Below are the code and all the weights of a small trained network. Each question names an input and a class and asks about switching units off, where a switched-off unit gives its printed mean instead of its output.

import numpy as np


def w(rows, s, z=0):
    codes = np.array(rows[::2]) - 128.0
    scale = np.full(codes.shape[1], s)
    scale[-1] = z or s
    return codes * scale


def norm(h):
    return h / np.sqrt((h * h).mean(-1, keepdims=True) + 1e-5)


def f(y):
    return y / 2 * (1 + np.tanh(0.7978845608 * (y + 0.044715 * y**3)))


def log_softmax(a):
    a = a - a.max(-1, keepdims=True)
    return a - np.log(np.exp(a).sum(-1, keepdims=True))


def net(x, mask):
    res = np.array(x, float).reshape(1, 2) / 4 @ E
    u = 0
    for l in range(3):
        y = f(norm(res) @ A[l][:, :-1].T + A[l][:, -1])
        res = res + np.where(mask[u : u + 9], y, B[l][:, -1]) @ B[l][:, :-1]
        u += 9
    return log_softmax(norm(res)[-1] @ U[:, :-1].T + U[:, -1])


A, B = {}, {}
E = w([
[65,255,168,213,109],'x0',
[246,97,186,203,63],'x1',
],0.0047)
A[0] = w([
[33,149,156,163,166,140],'L0N0',
[140,110,143,175,221,129],'L0N1',
[112,220,142,188,82,204],'L0N2',
[121,125,139,123,121,129],'L0N3',
[136,139,131,125,92,116],'L0N4',
[142,144,89,97,110,2],'L0N5',
[111,131,78,143,168,106],'L0N6',
[126,123,165,121,142,124],'L0N7',
[195,46,126,3,123,88],'L0N8',
],0.0037,0.0042)
B[0] = w([
[141,94,31,128,119,176],'L0N0',
[136,131,137,125,142,129],'L0N1',
[149,9,108,137,180,254],'L0N2',
[137,137,111,125,118,129],'L0N3',
[113,110,205,121,174,122],'L0N4',
[107,204,178,184,40,75],'L0N5',
[153,159,103,110,84,120],'L0N6',
[126,121,159,127,155,125],'L0N7',
[84,119,52,255,140,177],'L0N8',
],0.0037,0.0029)
A[1] = w([
[180,123,102,152,73,9],'L1N0',
[126,122,83,143,124,136],'L1N1',
[107,225,148,199,134,35],'L1N2',
[93,219,152,169,82,5],'L1N3',
[71,199,169,210,122,53],'L1N4',
[112,254,176,134,82,51],'L1N5',
[161,61,113,63,124,105],'L1N6',
[83,110,118,97,183,83],'L1N7',
[133,61,191,161,151,101],'L1N8',
],0.0068,0.0029)
B[1] = w([
[76,146,146,34,125,134],'L1N0',
[134,148,131,166,132,178],'L1N1',
[161,1,74,119,136,199],'L1N2',
[187,42,103,83,116,143],'L1N3',
[168,10,59,124,201,231],'L1N4',
[177,34,123,80,132,148],'L1N5',
[111,110,87,201,157,254],'L1N6',
[167,148,182,133,63,226],'L1N7',
[97,184,91,110,125,239],'L1N8',
],0.0069,0.0018)
A[2] = w([
[114,160,125,182,111,116],'L2N0',
[105,182,172,139,114,63],'L2N1',
[146,94,121,131,114,3],'L2N2',
[201,120,253,125,40,146],'L2N3',
[127,102,100,132,160,131],'L2N4',
[124,122,125,150,150,126],'L2N5',
[149,68,93,103,108,2],'L2N6',
[88,167,137,1,147,37],'L2N7',
[177,106,149,158,111,198],'L2N8',
],0.0095,0.0019)
B[2] = w([
[180,162,179,62,129,183],'L2N0',
[177,35,117,110,168,166],'L2N1',
[88,99,118,91,171,142],'L2N2',
[5,254,100,102,99,254],'L2N3',
[181,112,207,93,102,212],'L2N4',
[146,132,161,69,138,158],'L2N5',
[140,64,171,157,177,201],'L2N6',
[61,237,131,165,81,187],'L2N7',
[35,178,87,69,156,231],'L2N8',
],0.0058,0.0036)
U = w([
[137,7,94,117,173,178],'0',
[58,216,101,108,118,170],'1',
[240,170,194,101,131,163],'2',
[140,116,157,159,97,32],'3',
[149,111,144,159,67,22],'4',
[145,113,152,178,76,9],'5',
[146,114,145,156,81,27],'6',
],0.021,0.012)

Each question gives the input, the list of numbers given to net, and the class t.
The units are the neurons (one row each of A and B). Each row of codes is followed by its name. A weight is (code - 128) times the scale printed after its matrix; where a second scale follows, it is the last column's (A, B and U).
mask holds one flag per neuron, layer by layer. A switched-off neuron (its flag False) gives its mean, the last column of its row in B, instead of its output. The means were averaged over made-up inputs and are rounded, as every weight is.
A unit's drop is (log p(t) with every unit on - log p(t) with that unit switched off) / (log p(t) with every unit on - log p(t) with every unit switched off).
unit that matters most: the unit with the biggest drop
top k neurons: the k neurons with the biggest drops, biggest first
top k neurons in layer l: the k neurons of layer l with the biggest drops, biggest first
drop of u: that unit's drop, to one decimal
input [5,5], class 0: top 3 neurons	(L1N4; L1N2; L1N7)
input [8,8], class 0: top 4 neurons	(L1N4; L1N2; L1N5; L1N7)
input [2,-2], class 2: unit that matters most	L0N0
input [6,6], class 0: top 3 neurons in layer 1	(L1N4; L1N2; L1N7)
input [-2,3], class 2: top 3 neurons	(L1N7; L1N8; L2N3)
input [2,3], class 2: top 3 neurons	(L0N2; L1N8; L1N7)
input [5,6], class 1: top 3 neurons	(L0N2; L0N8; L2N3)
input [0,3], class 2: top 2 neurons in layer 1	(L1N8; L1N7)
input [-5,-6], class 1: top 4 neurons	(L0N2; L1N4; L1N2; L2N7)
input [-3,-3], class 2: top 2 neurons in layer 2	(L2N3; L2N8)
input [1,-3], class 2: top 2 neurons	(L1N7; L2N3)
input [-3,-1], class 2: top 2 neurons in layer 0	(L0N2; L0N8)
input [1,0], class 2: top 2 neurons in layer 1	(L1N4; L1N2)
input [3,0], class 2: top 2 neurons	(L0N2; L2N3)
input [2,2], class 2: unit that matters most	L0N2
input [-2,4], class 1: drop of L1N4	0.2
input [-3,5], class 1: drop of L1N4	0.1
input [3,4], class 1: drop of L0N2	4.2
input [0,-1], class 2: top 2 neurons in layer 2	(L2N3; L2N0)
